Each row has a name. Each piece below is followed by the name of the row it came from, unless a question asks for something else. Each question is about the rows just above it.

<10>: [118 146  99 165  78 168 101 134 145 150 104  71]
<16>: [130 157 145  80  98  75 108 144 136 112  76 123]
<84>: [130 157 145  80  98  75 108 150 145 134 114 169]
What comes right after [165] in the named rows?	[78]
What comes right after [146] in the named rows?	[99]
[118 146  99 165  78 168 101 134 145 150 104  71] is in which row?	<10>
asked: [130 157 145  80  98  75 108 150 145 134 114 169]	<84>
The row with [134 145 150] is	<10>

<102>: [ 91 133 164 122 120 111 141  95 158 118 150 137 132 120 121 122 117 129
 168 134 119 172 135  88 146 116 157 120 107 150 130 106 108 120 109  93
  90 135 102 137 133 128 128 114 110 152 132 145 149 118 141 152 168 148
 130]
<147>: [107 128 141 123 135 143 135 129 133 119 147 133 130 117 147 120 136 139
 136 125 137 132 126 127 126 119 128 118 115 132 124 112 118 118 114 135
 111 144 127 137 146 126 127 147 121 132 127 123 133 139 129 138 134 126
 128]
<210>: [149 130 125 129 119 112 129 125 134 138 120 121 146 145  92 138 118 123
 123 140 122 140 138 108 129 119 137 138 132 135 127 149 117 130 135 118
 132 122 132 125 116 131 128 104 120  89 134 150 128 119 130 123 134 139
 141]
<16>: [146 130 122 131 118 110 126 123 131 140 117 121 134 143  94 139 118 122
 123 139 121 136 135 111 132 123 139 144 138 130 129 146 120 135 140 117
 136 119 127 123 115 131 129 104 123 129 135 147 128 117 130 123 133 139
 133]
Which row holds [146 130 122 131 118 110 126 123 131 140 117 121 134 143  94 139 118 122
 123 139 121 136 135 111 132 123 139 144 138 130 129 146 120 135 140 117
 136 119 127 123 115 131 129 104 123 129 135 147 128 117 130 123 133 139
 133]?	<16>
asked: [122 140 138 108 129 119 137 138 132]	<210>
The entry that follows [88]:	[146]
What comes right after [148] in the named rows?	[130]

<16>: [175 122 178 101  92 101 173 172 156 143 100 164]
<103>: [127 127 143 152 121 156 109 128 104 104 142 130]
<10>: [173 175 101 172 121 156 143 178 101 100  92 177]
<210>: [127 129 143 152 121 125 109 128 104 104 142 130]
asked: [127 127 143 152 121 156 109 128 104 104 142 130]	<103>
The row with [173 175 101 172 121 156 143 178 101 100  92 177] is	<10>
asked: [173 175 101 172 121 156 143 178 101 100  92]	<10>

<210>: [119 122 138 139 120 118 136 115 126 145 127 150 123  96 114 142 133 135
 126 151  94 127 136 109 122 117 116 132 107 134 140 131 128 146 132 130
 139 109 128 134 139 105 123 127 128 119 137 131 120 118 123  94 130 113
 111 124 139 102]
<103>: [127 134 115 115 157 156 118 127 130 110 116 111 114 162 143 115 138 106
 110 146 159 110 117 135 133 125 135 116 140 127 126 141 113  86 119 141
 109 145 117 135 106 155 136 132 118 138 128 126 113 137 122 147 121 129
 120 122 132 143]
<214>: [127 134 115 115 157 156 118 127 130 110 116 103 122 162 143 115 138 106
 110 146 159 110 117 135 133 125 135 116 140 127 126 141 113  86 119 141
 109 145 117 135 106 150 141 132 118 138 128 126 113 137 130  94 123 129
 120 122 132 143]
The row with [127 134 115 115 157 156 118 127 130 110 116 103 122 162 143 115 138 106
 110 146 159 110 117 135 133 125 135 116 140 127 126 141 113  86 119 141
 109 145 117 135 106 150 141 132 118 138 128 126 113 137 130  94 123 129
 120 122 132 143] is	<214>
asked: [127 134 115 115 157 156 118 127 130 110 116 111 114 162 143 115 138 106
 110 146 159 110 117 135 133 125 135 116 140 127 126 141 113  86 119 141
 109 145 117 135 106 155 136 132 118 138 128 126 113 137 122 147 121 129
 120 122 132 143]	<103>
asked: [123  94 130]	<210>

<102>: [174 149 125 136 140 177 126]
<103>: [149 174 121 102 140  98 128]
<10>: [171 135 121 137 132 160 154]
<147>: [ 92 160 165  99 161 120 141]
asked: [171 135 121]	<10>
[174 149] is in which row?	<102>
The entry that follows [125]:	[136]
asked: [125 136 140 177 126]	<102>
Right after [137] comes	[132]

<103>: [113  94 123 132 159 109 165 154 124 152 116 112 163 115 112 116 122 113
 127 118 139 164 146 127  93 147 121 127 138 120 158 135 119 165]
<195>: [117 108 145 151 153 106 154 147 117 158 134 125 155 115 121 150 123 126
 136 104 111 156 159 117  96 153 125 113 110 122  98 115 121  95]
<147>: [130 134 101 110 174 132 172 165 104 168 134 137 164 134 134 100 129 135
 109 105 128 169 166 136 130 139 120 113 151 110 171 124 114 172]
<214>: [117 108 145 151 153 106 154 147 117 158 134 125 155 115 121 150 123 126
 136 104 111 156 159 117  96 153 125 113 136 114 152 134 124 153]
<102>: [117 108 145 151 153 106 154 147 117 158 134 125 155 115 121 150 123 126
 136 104 111 156 159 117  96 124 127 137 124 128 133 127 129 128]
<84>: [149 167 144 142 126 143 120 119  96 131 141 153 121 143 151 145 134 153
 128  93 109 122 134 137 158 135 120 101 130 103 124 101 107 120]
<10>: [117 129 103 106 159 128 151 156 107 165 140 145 141 143 143 108 132 138
 108  99 130 147 129 129  99 116 127 147 126 136 130 142 133 131]
<16>: [117 129 103 106 159 128 151 156 107 165 140 145 141 143 143 108 132 138
 108  99 130 147 166 150 126 130 112 119 150  99 157 113 103 151]
<210>: [126 111 137 156 172 101 164 161 111 167 129 110 172 104 108 156 121 119
 133 109  93 175 172 106  98 159 136 108 140 114 172 144 133 167]
<57>: [118 114 147 153 154 107 151 149 116 162 137 126 152 117 122 158 123 126
 138 104 106 154 166 118 101 155 127 113 138 110 155 134 123 149]
<143>: [137 142 125 139 154 138 163 150 133 157 151 157 158 132 147 131 132 135
 124 131 110 160 161 119 132 145 140 122 145 131 148 148 141 159]
<14>: [134 126 104 119 171 132 172 164 140 162 133 121 173 117 121 111 129 123
 114 153 120 174 161 116 129 137 147 132 146 148 169 159 150 174]
Which row holds [118 139 164 146 127  93 147 121 127 138]?	<103>
[117 108 145 151 153 106 154 147 117 158 134 125 155 115 121 150 123 126
 136 104 111 156 159 117  96 153 125 113 136 114 152 134 124 153] is in which row?	<214>
Where do [130 134 101 110 174 132 172 165 104 168 134 137 164 134 134 100 129 135
 109 105 128 169 166 136 130 139 120 113 151 110 171 124 114 172] appear?	<147>

<57>: [ 94 160  91 118]
<84>: [176 121 156 131]
<103>: [ 89 160 132 138]
<14>: [106 129 176 119]
<143>: [ 83 140 117 160]
<147>: [141 129 176 127]
<16>: [ 77 144 142 105]
<210>: [121 150 143 155]
<10>: [174 103 111 142]
[142 105] is in which row?	<16>
What comes right after [143] in the named rows?	[155]
asked: [106 129 176 119]	<14>

<84>: [125 145 120  98 136 131 136 105 134 117 120 142 128 118 106 124 138 141]
<210>: [125 145 120 125 134 136 136 105 131 117 120 142 128 117 103 123 135 141]
<103>: [126 141 124  78 142 132 128 105 120 136 117 131 139 142  95 115 114 140]
[136 105 131 117 120 142 128 117] is in which row?	<210>
What comes right after [132] in the named rows?	[128]
asked: [125 134 136 136 105 131]	<210>
Right after [98] comes	[136]

<10>: [105 137 127 126]
<103>: [137  98 105 125]
<16>: [105 137  98 126]
<147>: [115 106 101  99]
<214>: [156 161  86 179]
Right after [101] comes	[99]
asked: [105 137  98 126]	<16>
What comes right after [161] in the named rows?	[86]
asked: [105 125]	<103>
Where do [105 137  98] appear?	<16>
Right after [127] comes	[126]
The entry that follows [86]:	[179]

<143>: [131 150 112 143 114 127 149]
<214>: [130 143 136 124 119 118 119]
<102>: [126 118 124 129 137 134 141]
<103>: [130 151 140 123 114 114 113]
<147>: [131 131 112 143 114 147  87]
<57>: [125 134 135 120 142 120 160]
What comes right after [151] in the named rows?	[140]
What comes right after [129] in the named rows?	[137]
asked: [125 134 135 120 142 120 160]	<57>

<210>: [138 136 135 136]
<103>: [132 137 143 138]
<14>: [135 132 136 136]
<57>: [136 159 142 142]
<84>: [141 140 136 138]
<16>: [140 135 136 136]
<102>: [134 182 144 142]
<10>: [135 131 135 136]
<143>: [143 138 134 136]
asked: [141 140]	<84>
The row with [140 135 136 136] is	<16>

<195>: [127 126 136 140 124 123]
<214>: [ 82 130 120 148 130 142]
<143>: [ 82 130 120 140 134 126]
<147>: [127 126 136 132 124 137]
asked: [124 137]	<147>
asked: [ 82 130 120 140 134 126]	<143>

<84>: [153 106  93 133 138 135  97 131  87 121 171 105 123 166 167 169 165 110
 139 127 152 149 131 150  88 149 167]
<214>: [152 115  94 161 131 165 137 133  97 156 161 127 124 128 126 172 140 150
 149 153 107  98 123 136 148 142 171]
<103>: [148  91 105 114 113 161 105 156 140 106 151 110 142 141 136 128 113 119
 150 148 133 158 146 135 157 170 137]
<14>: [158 141 169 113 160  86  85 108  90 136 150 153 114 151  91 102 109  99
 127 149 150 139 131 152 123 165 105]
<57>: [ 90 168 105  98 126 143 144 106 116 152 110 132  90  95 138 134 171 116
 159 163 104 110 166 141  97 169 111]
asked: [152 115  94 161 131 165 137 133  97 156 161 127 124 128 126 172 140 150
 149 153 107  98 123 136 148 142 171]	<214>
What comes right after [107] in the named rows?	[98]
Which row holds [127 149 150 139 131 152]?	<14>
asked: [ 90 168 105  98 126 143 144 106 116 152 110 132  90  95 138 134 171 116
 159 163 104 110 166 141  97 169 111]	<57>
What comes right after [157] in the named rows?	[170]

<195>: [128 137 139 158]
<143>: [124 137 105 158]
<57>: [150  99 144 101]
<16>: [151 105 129 107]
<214>: [128 137 123 140]
asked: [144 101]	<57>
What comes right after [123] in the named rows?	[140]
asked: [128 137 139 158]	<195>
Right after [124] comes	[137]

<214>: [132 122 107 107 141 111 106 128 127 137 107 134 123 143 141 113 123 112
 110 139 116 144 119 115 116 131 107 135 129 110 137 118 116 114 111 110
 108 138 117 108 137 118 114 142 126 145 119 114 121 134 112 126 115 110]
<10>: [130 146 108 133 104 137 103  87  86 101 121 128 154 150 116 128 155  98
 140 102 159 108  87 123  97 162 134 102 147 104 153 156  90 121 149 101
  98 108 142 121 103 159 149 114 156 106  88 104  94  92  95  88 157 142]
<57>: [133 136 118 132 119 132 120 114 113 120 126 131 139 138 125 127 139 116
 134 121 140 121 114 128 119 141 132 119 135 118 138 140 112 128 135 115
 118 124 134 123 119 139 136 125 138 121 114 122 118 116 117 114 139 135]
<14>: [ 93  87 143  97 136 107 119 137 137 124 107 108  92  96 125 121  92 129
  93 132  91 132 137 106 122 101  98 121 101 141  95  90 141 104 109 143
 125 122  94 136 137  99 105 130  95 132 139 114 125 139 125 148  95  94]
<143>: [129 119 100 101 148 101  98 126 124 135  98 142 119 146 151 101 120 102
 106 141 121 150 111 102 106 138 100 138 144  97 142 119 106  99 110 100
 103 139 111 103 145 122 110 150 138 150 113 100 111 133 104 129 117 105]
<210>: [125 148 123 136 109 145 109  94  95 108 129 121 158 149 115 138 159 111
 144 100 161 109  89 131  98 164 138 112 145 116 154 159 105 126 157 135
 100 103 148 135 108 163 156 114 155 107  89 107  95  91  97  89 161 146]
<84>: [137 110 103 101 158  92 118 151 148 149 101 150 100 133 158  94 100 117
  99 163 100 162 143 105 134 113  98 145 131 106 124 100 123 107  90 108
 128 160 100  96 156  97  91 158 119 164 145 121 141 162 131 156  95  97]
<16>: [112 110 139 116 144 117 111 103 103 113 122 128 144 144 121 128 144 109
 134 114 144 117 103 125 110 147 130 113 137 113 144 143 105 124 138 110
 108 118 136 120 112 144 139 120 142 116 103 115 109 107 107 102 143 134]
<147>: [137 110 103 101 158  92 118 151 148 149 101 150 100 132 158  94 100 117
  99 163 100 162 143 105 134 113  98 145 131 106 124 100 123 107  90 139
 143 116 131 135  93 120 134  96 101  98 137 149 142 121 144 118 124 137]
asked: [129 119 100 101 148 101  98 126 124 135  98 142 119 146 151 101 120 102
 106 141 121 150 111 102 106 138 100 138 144  97 142 119 106  99 110 100
 103 139 111 103 145 122 110 150 138 150 113 100 111 133 104 129 117 105]	<143>
Where do [130 146 108 133 104 137 103  87  86 101 121 128 154 150 116 128 155  98
 140 102 159 108  87 123  97 162 134 102 147 104 153 156  90 121 149 101
  98 108 142 121 103 159 149 114 156 106  88 104  94  92  95  88 157 142] appear?	<10>
asked: [112 110 139 116 144 119]	<214>
The row with [137 110 103 101 158  92 118 151 148 149 101 150 100 133 158  94 100 117
  99 163 100 162 143 105 134 113  98 145 131 106 124 100 123 107  90 108
 128 160 100  96 156  97  91 158 119 164 145 121 141 162 131 156  95  97] is	<84>
The row with [132 122 107 107 141 111 106 128 127 137 107 134 123 143 141 113 123 112
 110 139 116 144 119 115 116 131 107 135 129 110 137 118 116 114 111 110
 108 138 117 108 137 118 114 142 126 145 119 114 121 134 112 126 115 110] is	<214>

<84>: [103 158 119 119 147]
<214>: [ 96  97 144  99 129]
<210>: [159 169  99 162 109]
What comes right after [162] in the named rows?	[109]
The entry that follows [97]:	[144]
What comes right after [159] in the named rows?	[169]

<195>: [105 144 107 131 100 110 124 137 130 114 103 139 118 133 108 125 109 113
 110 110 141 117 137 129 144 109 105 115 124 105 129 128 112 138 111 108
 129 110 108 139 120 135 136 117 121 108 112 144 115 119 117 144 138 110
 113 106]
<57>: [ 86 113 117 131 105 110 124 137 130 114 103 113 118 133 108 125 109 113
 110 110 128 117 137 129 144 109 105 115 124 105 129 128 144 112 111 108
 129 110 108 139 120 135 120 117 121 108 112 144 115 119 117 144 138 110
 113 106]
<103>: [158 103 130 121 100 137 123 122 154  94 156 139  99 123 148 112 138 110
  94 109 141  96 134 124 101 132 149 129 126 135 126 115 112 138 125 123
 121 144 145 113 130 123 127 134 134 134 140  99 121 109  86 113 117 131
 106 146]
[158 103 130 121 100 137 123 122 154  94 156 139  99 123 148 112 138 110
  94 109 141  96 134 124 101 132 149 129 126 135 126 115 112 138 125 123
 121 144 145 113 130 123 127 134 134 134 140  99 121 109  86 113 117 131
 106 146] is in which row?	<103>
The entry that follows [122]:	[154]
Which row holds [ 86 113 117 131 106]?	<103>
asked: [ 86 113 117 131 105 110 124 137 130 114 103 113 118 133 108 125 109 113
 110 110 128 117 137 129 144 109 105 115 124 105 129 128 144 112 111 108
 129 110 108 139 120 135 120 117 121 108 112 144 115 119 117 144 138 110
 113 106]	<57>

<84>: [145  95 142 161 149 103 107 130 144 130 112 166 158 101 169]
<14>: [137  97 122  82 174 116  97 108 103 160 155 133 173 139 122]
<10>: [138  86 120 164 129 133 118 144 126 166 155  89  83  98 113]
<147>: [160 132 152 120 131  96 143 120 101 113  88 119 116 167 105]
<103>: [165 124 127 129 160  88 162 133  98 161 132 142 165  91  82]
<195>: [ 81 172 165 137 135 173 154 114 106  97 119 169 130 156 156]
<143>: [168 119 159 133  92  99 167 117  97 167  95  90  94  82 155]
<102>: [126 173 160 109 133 133  87 117 162  85 135 107  90 159 172]
<57>: [ 81 172 165 137 135 173 154 114 106  97 119 169 130 156 105]
<16>: [159 139  90  83 117 161 139  92 137  93  98 154 162 115  88]
<214>: [122 144  94 157 143 151 161 147 117 149  84 145  96  92 150]
<210>: [ 97 121 131  85 155 136 139  88  81  89 162 161 128 169 151]
asked: [119 116 167 105]	<147>
What comes right after [124] in the named rows?	[127]
[120 164 129 133 118 144 126 166 155  89  83] is in which row?	<10>

<214>: [132 141 106 124 140 147 115 145 119 130 121 130 127 110 126 118 117 141
 121 125 121 110 127 112 143 128 131 116 120 125 130 118 117 133  95]
<84>: [120 135 112 129 148 140 110 139 118 129 116 145 135 121 129 112 110 140
 132 126 111 103 133 113 143 133 130 124 126 123 136 129 120 143 116]
<10>: [119 118 130 150 119 118 138 113 140 119 136 107 111 117 120 139 146 121
 116 111 136 138 121 130 140 129 129 132 141 122 110 139 144 118 140]
<57>: [117 117 134 119 108 121 127 117 146 135 135 124 122 121 128 147 139 117
 140 138 135 141 116 125 124 129 131 116 133 128 118 149 127 116 162]
<210>: [135 137 121 113 136 130 125 149 128 130 121 119 128 122 130 115 139 141
 110 126 135 132 132 122 122 111 116 123 130 127 121 107 121 115  92]
<143>: [119 119 130 149 118 118 115 145 119 118 117 141 126 130 121 110 130 127
 116 112 136 138 120 130 140 128 130 131 141 122 110 140 143 118 140]
<103>: [135 141 111 117 134 118 121 149 125 131 121 121 127 112 128 118 128 141
 113 127 130 123 128 117 131 118 124 118 124 127 125 111 118 119  86]
<16>: [119 118 130 150 119 118 138 113 140 119 136 107 111 117 120 139 146 121
 116 111 136 138 121 130 140 129 129 132 107 136 142 131 125 132 153]
<195>: [129 130 131 141 140 128 115 145 119 130 121 130 127 110 126 116 117 141
 121 125 121 110 127 112 143 128 131 116 120 125 130 118 117 133  95]
<147>: [134 136 120 113 136 112 126 149 128 130 120 119 128 124 130 115 141 138
 109 125 136 133 133 122 121 111 115 124 131 127 120 107 121 114  93]
<102>: [135 137 119 113 136 113 125 149 128 130 121 119 128 122 130 115 139 139
 110 126 135 132 132 122 122 111 116 123 130 127 121 107 121 115  92]
asked: [140 138 135 141 116 125 124 129 131 116 133 128]	<57>
[135 137 121 113 136 130 125 149 128 130 121 119 128 122 130 115 139 141
 110 126 135 132 132 122 122 111 116 123 130 127 121 107 121 115  92] is in which row?	<210>
What comes right after [109] in the named rows?	[125]
asked: [119 118 130 150 119 118 138 113 140 119 136 107 111 117 120 139 146 121
 116 111 136 138 121 130 140 129 129 132 141 122 110 139 144 118 140]	<10>
asked: [115 145 119 130 121 130 127 110 126 118 117 141]	<214>
Where do [128 130 131 141] appear?	<143>

<102>: [144 137 121 121 117 151 138 107 122 141 169 124 127 131 134 123 119 130
 143 115 116 130 134 149 122 103 124 130 151 131 119 128 131 120 125 133
 117 129 134 116  98 132 138]
<147>: [132 130 120 119 120 117 128 121 121 141 112 123 131 123 154 126 118 119
 109 111 142 133 125 115 137 146 122 118 119 120 130 122 129 143 120 142
 117 112 128 145 122 120 124]
<214>: [127 118 140 124 133 128 120 131 123 117 120 134 120 112 135 136 137 146
 138 119 142 143 142 129 142 128 138 109 130 131 105 144 141 120 134 147
 132 164 126 141 117 134 131]
<195>: [163 141 134 145 131 141 149 139 108 133 130 150 150 143 147 120 119 151
 115 138 139 118 132 130 130 123 120 106 140 128 130 112 102 160 139 102
 156 150 114 143 141 120 130]
<84>: [116 112  82  88 102 134 150 106 159 133 127 129 139 117 131 117 138 122
 134 134 129 117 122 119 119 148 141 139 147 135 153 159 124 172 104 121
 109 106 131 109 130 101 121]
<210>: [127 134 127 117 120 143 130 104 132 152 152 123 116 131 124 121 109 111
 136 113 114 125 142 146 127 105 115 120 130 136 126 118 123 119 146 114
 136 151 125 126 143 130 136]
<143>: [ 94 127 150 109 132 113 118  90 161 166 113 122  91 143  99 109  87  80
 124 116 111 112 170 136 138 107  95 103  76 159 147 109 155 129 138 129
 124 175 130 106 117 102 130]
<103>: [163 141 134 145 131 141 149 139 108 133 130 150 150 143 147 120 119 151
 115 138 139 118 132 130 130 123 120 106 140 128 130 112 102 160 139 102
 126 150 114 143 141 120 130]
<16>: [127 134 127 117 120 143 130 104 132 152 152 123 116  87 124  99  80 109
 143 113 114 125 142 146 127 105 115 120 132 137 124 126 139 122 126 130
 118 142 134 117 106 121 136]
Where do [117 106] appear?	<16>
asked: [132 130 120 119 120 117 128 121 121 141 112 123 131 123 154 126 118 119
 109 111 142 133 125 115 137 146 122 118 119 120 130 122 129 143 120 142
 117 112 128 145 122 120 124]	<147>
asked: [143  99 109  87  80 124]	<143>

<102>: [132 133 124 131 116 119 133 126 131 132]
<143>: [132 114  84 137 181 119 133  97 161 155]
<195>: [ 98 114 119 181  84 137 125 123 118 111]
Which row holds [133 124]?	<102>
asked: [114 119 181  84 137]	<195>
Where do [116 119] appear?	<102>
asked: [132 114  84 137]	<143>
asked: [181  84]	<195>
Right after [118] comes	[111]

